Below are the code and all the weights of a small trained network. Each question names an input and a class and asks about switching units off, where a switched-off unit gives its printed mean instead of its output.

import numpy as np


def w(rows, s, z=0):
    codes = np.array(rows[::2]) - 128.0
    scale = np.full(codes.shape[1], s)
    scale[-1] = z or s
    return codes * scale


def norm(h):
    return h / np.sqrt((h * h).mean(-1, keepdims=True) + 1e-5)


def f(y):
    return np.maximum(y, 0)


def log_softmax(a):
    a = a - a.max(-1, keepdims=True)
    return a - np.log(np.exp(a).sum(-1, keepdims=True))


def net(x, mask):
    res = np.array(x, float).reshape(1, 3) / 4 @ E
    u = 0
    for l in range(2):
        y = f(norm(res) @ A[l][:, :-1].T + A[l][:, -1])
        res = res + np.where(mask[u : u + 11], y, B[l][:, -1]) @ B[l][:, :-1]
        u += 11
    return log_softmax(norm(res)[-1] @ U[:, :-1].T + U[:, -1])


A, B = {}, {}
E = w([
[153,85,123,198,132,145,68,252,98,129,174],'x0',
[166,73,101,164,157,58,184,185,131,111,182],'x1',
[118,177,176,127,180,133,233,165,48,80,60],'x2',
],0.011)
A[0] = w([
[108,128,179,120,168,219,171,145,44,114,57,118],'0.n0',
[70,174,168,118,160,143,101,150,70,94,80,134],'0.n1',
[93,154,144,98,156,130,199,1,100,113,24,38],'0.n2',
[142,162,115,137,131,74,125,168,91,137,154,79],'0.n3',
[145,100,136,151,150,114,200,142,115,95,130,118],'0.n4',
[144,150,161,142,157,129,166,168,84,129,99,8],'0.n5',
[101,206,207,102,164,125,198,156,132,92,136,42],'0.n6',
[159,167,175,164,175,145,174,121,98,107,22,4],'0.n7',
[128,64,148,150,76,158,34,61,195,129,150,34],'0.n8',
[180,76,130,198,177,134,191,130,109,93,165,67],'0.n9',
[105,106,176,50,101,84,183,89,176,117,136,77],'0.n10',
],0.0082,0.0036)
B[0] = w([
[102,109,154,29,200,128,106,140,110,212,124,237],'0.n0',
[92,113,109,133,199,157,104,197,155,217,100,205],'0.n1',
[225,102,139,53,126,149,195,84,110,162,131,255],'0.n2',
[96,181,136,111,143,94,94,115,101,102,67,161],'0.n3',
[166,37,168,111,177,117,107,140,141,45,172,194],'0.n4',
[106,129,181,145,104,156,105,20,148,116,149,179],'0.n5',
[142,88,175,92,164,89,185,75,93,110,185,201],'0.n6',
[172,124,219,31,170,121,253,58,127,170,87,206],'0.n7',
[89,111,193,166,69,179,172,172,169,145,131,215],'0.n8',
[127,142,147,189,163,104,85,172,45,123,116,198],'0.n9',
[153,237,106,86,185,175,49,94,122,135,101,185],'0.n10',
],0.0079,0.0094)
A[1] = w([
[87,75,112,199,2,87,91,123,147,127,177,152],'1.n0',
[97,117,127,121,128,114,74,179,163,170,175,157],'1.n1',
[194,91,133,115,212,49,146,106,52,65,131,208],'1.n2',
[202,153,95,218,182,98,112,147,121,3,158,127],'1.n3',
[95,132,133,120,118,132,134,126,107,83,99,52],'1.n4',
[124,140,111,94,196,126,119,152,121,168,143,165],'1.n5',
[110,110,42,71,155,108,47,88,171,180,141,250],'1.n6',
[89,211,112,107,99,84,201,16,188,141,134,93],'1.n7',
[126,213,172,90,136,160,136,68,164,129,76,200],'1.n8',
[150,131,137,143,164,82,163,180,79,43,160,147],'1.n9',
[120,130,157,92,137,138,166,135,55,118,39,86],'1.n10',
],0.0093,0.0025)
B[1] = w([
[109,86,179,100,84,194,176,157,180,78,181,202],'1.n0',
[143,135,173,18,141,117,191,126,166,139,57,188],'1.n1',
[95,92,90,186,39,89,100,74,192,122,197,252],'1.n2',
[171,186,27,40,49,152,148,75,137,166,129,185],'1.n3',
[165,163,116,134,139,125,175,112,127,147,107,128],'1.n4',
[2,176,88,158,149,137,90,179,141,143,29,190],'1.n5',
[132,134,154,143,160,168,63,176,84,78,85,182],'1.n6',
[193,163,117,171,140,124,84,115,109,80,124,186],'1.n7',
[170,172,65,177,107,83,153,151,90,63,180,220],'1.n8',
[83,88,29,157,91,45,115,67,155,161,114,191],'1.n9',
[135,101,186,210,103,133,124,208,108,152,146,198],'1.n10',
],0.0091,0.012)
U = w([
[197,123,202,73,213,114,247,56,70,177,121,176],'0',
[24,34,203,194,212,50,118,158,101,155,150,94],'1',
[112,115,131,137,165,151,156,134,148,100,112,18],'2',
[127,73,7,135,54,58,120,99,165,120,172,175],'3',
[60,146,140,112,191,216,62,234,101,206,52,128],'4',
[233,218,93,135,109,162,71,73,124,34,143,123],'5',
[103,123,117,164,163,155,199,152,139,69,87,3],'6',
[131,84,199,94,74,243,106,208,221,97,156,181],'7',
],0.013,0.0053)

Each question gives the input, the list of numbers given to net, and the class t.
The units are the neurons (one row each of A and B). Each row of codes is followed by its name. A weight is (code - 128) times the scale printed after its matrix; where a second scale follows, it is the last column's (A, B and U).
mask holds one flag per neuron, layer by layer. A switched-off neuron (its flag False) gives its mean, the last column of its row in B, instead of its output. The means were averaged over made-up inputs and are rounded, as every weight is.
A unit's drop is (log p(t) with every unit on - log p(t) with that unit switched off) / (log p(t) with every unit on - log p(t) with every unit switched off).
The circuit of an input: a set's keep is (log p(t) with only the set's units on - log p(t) with every unit switched off) / (log p(t) with every unit on - log p(t) with every unit switched off). Starting from the 12 units with the biggest drops (on a tie, the unit counted first), units are removed one at a time, each time the one whose removal leaves the highest keep (on an exact tie, the one counted first), for as long as the keep stays at least 0.8.
circuit, biggest first: the units of the circuit, biggest drop first
unit that matters most: the unit with the biggest drop
top k neurons: the k neurons with the biggest drops, biggest first
top k neurons in layer l: the k neurons of layer l with the biggest drops, biggest first
drop when u is switched off: that unit's drop, to one decimal
input [-2,-3,-6], class 7: circuit, biggest first -> [0.n8]
input [2,4,4], class 3: top 3 neurons -> [1.n2, 1.n9, 0.n4]
input [-4,-3,-8], class 7: top 2 neurons in layer 0 -> [0.n8, 0.n7]
input [-7,6,-8], class 5: top 2 neurons -> [0.n10, 1.n7]
input [-2,-4,-5], class 7: top 3 neurons in layer 0 -> [0.n8, 0.n7, 0.n2]
input [-5,6,3], class 3: top 3 neurons in layer 1 -> [1.n2, 1.n9, 1.n1]
input [1,8,7], class 3: top 2 neurons -> [1.n2, 1.n9]
input [-5,4,-7], class 7: top 3 neurons in layer 0 -> [0.n7, 0.n8, 0.n2]
input [-7,-6,-1], class 5: top 2 neurons -> [1.n8, 1.n7]
input [-1,-3,-1], class 5: top 2 neurons -> [0.n0, 1.n8]
input [-1,5,8], class 1: top 2 neurons in layer 0 -> [0.n9, 0.n4]
input [2,5,6], class 1: top 2 neurons in layer 0 -> [0.n0, 0.n7]
input [1,5,6], class 1: drop when 0.n0 is switched off -> 0.1
input [-7,7,-3], class 5: unit that matters most -> 0.n10
input [5,4,-5], class 7: drop when 1.n0 is switched off -> 0.1
